Here is a tiny trained network, its code and every weight. The questions are about switching its units off for an input and a class, where a switched-off unit gives its printed mean instead of its output.

import numpy as np


def w(rows, s, z=0):
    codes = np.array(rows[::2]) - 128.0
    scale = np.full(codes.shape[1], s)
    scale[-1] = z or s
    return codes * scale


def f(y):
    return np.maximum(y, 0)


def log_softmax(a):
    a = a - a.max(-1, keepdims=True)
    return a - np.log(np.exp(a).sum(-1, keepdims=True))


def net(x, mask):
    res = np.array(x, float).reshape(1, 3) / 4 @ E
    y = f(res @ A[0][:, :-1].T + A[0][:, -1])
    res = res + np.where(mask, y, B[0][:, -1]) @ B[0][:, :-1]
    return log_softmax(res[-1] @ U[:, :-1].T + U[:, -1])


A, B = {}, {}
E = w([
[151,146,6,69,159,232],'x0',
[195,115,26,109,12,62],'x1',
[221,198,146,61,188,67],'x2',
],0.011)
A[0] = w([
[151,182,101,115,155,66,141],'N1',
[205,167,131,79,166,85,2],'N2',
[97,97,110,136,113,16,187],'N3',
[191,93,74,116,19,76,49],'N4',
[117,141,228,149,133,72,66],'N5',
[201,133,126,135,152,94,82],'N6',
[103,125,172,108,59,82,7],'N7',
[61,77,68,204,45,157,76],'N8',
[91,112,77,9,135,157,106],'N9',
[162,147,130,102,131,92,54],'N10',
],0.012,0.0046)
B[0] = w([
[164,161,155,183,115,88,205],'N1',
[110,191,207,134,77,118,217],'N2',
[112,60,2,134,147,140,217],'N3',
[19,86,182,110,241,189,254],'N4',
[75,108,123,49,66,133,238],'N5',
[201,184,121,154,128,124,183],'N6',
[104,175,99,99,62,156,179],'N7',
[202,184,177,216,96,119,243],'N8',
[127,119,49,61,81,85,217],'N9',
[136,197,128,195,126,170,171],'N10',
],0.0094,0.012)
U = w([
[187,173,158,204,120,139,72],'0',
[100,102,165,101,252,192,124],'1',
[142,107,41,70,72,126,65],'2',
[171,84,115,138,174,92,254],'3',
],0.015,0.0076)

Each question gives the input, the list of numbers given to net, and the class t.
The units are the neurons (one row each of A and B). Each row of codes is followed by its name. A weight is (code - 128) times the scale printed after its matrix; where a second scale follows, it is the last column's (A, B and U).
mask holds one flag per neuron, in row order. A switched-off neuron (its flag False) gives its mean, the last column of its row in B, instead of its output. The means were averaged over made-up inputs and are rounded, as every weight is.
A unit's drop is (log p(t) with every unit on - log p(t) with that unit switched off) / (log p(t) with every unit on - log p(t) with every unit switched off).
The circuit of an input: a set's keep is (log p(t) with only the set's units on - log p(t) with every unit switched off) / (log p(t) with every unit on - log p(t) with every unit switched off). Starting from all 10 units, units are removed one at a time, each time the one whose removal leaves the highest keep (on an exact tie, the one counted first), for as long as the keep stays at least 0.8.
units of the circuit, in order: the units of the circuit, biggest drop first
most important unit: the unit with the biggest drop
k most important neurons: the k neurons with the biggest drops, biggest first
drop of u: that unit's drop, to one decimal
input [-4,2,-3], class 2: most important unit	N3
input [-5,-3,-4], class 2: units of the circuit, in order	[N4 N5]
input [0,2,-1], class 3: units of the circuit, in order	[N5 N2]
input [-7,-1,5], class 2: 3 most important neurons	[N5 N8 N3]
input [3,5,5], class 0: units of the circuit, in order	[N1 N2]
input [4,-2,0], class 2: 2 most important neurons	[N4 N9]
input [-2,-2,2], class 3: units of the circuit, in order	[N4 N8 N7]
input [3,-3,3], class 3: units of the circuit, in order	[N4 N8 N5]
input [-1,2,1], class 3: units of the circuit, in order	[N5 N2 N7]
input [5,8,6], class 1: 2 most important neurons	[N4 N8]
input [-4,4,-3], class 1: 2 most important neurons	[N4 N9]
input [8,-3,-5], class 2: 2 most important neurons	[N9 N4]
input [-8,2,6], class 2: 2 most important neurons	[N5 N3]
input [7,-5,-6], class 2: units of the circuit, in order	[N4]
input [-4,-6,-8], class 0: 2 most important neurons	[N8 N4]
input [8,8,7], class 1: 2 most important neurons	[N4 N8]
input [-1,0,1], class 3: 4 most important neurons	[N4 N8 N9 N5]
input [7,6,8], class 0: 2 most important neurons	[N2 N1]
input [-5,6,0], class 1: 2 most important neurons	[N4 N9]
input [1,-2,-8], class 0: most important neuron	[N8]
input [6,-7,-7], class 0: 2 most important neurons	[N4 N8]
input [-8,-5,0], class 2: 2 most important neurons	[N5 N4]
input [-4,7,-1], class 1: drop of N4	1.2
input [-7,3,-2], class 2: drop of N6	0.0
input [-7,8,0], class 1: drop of N4	1.7
input [1,-2,1], class 3: drop of N4	3.9
input [-3,8,8], class 0: most important unit	N1
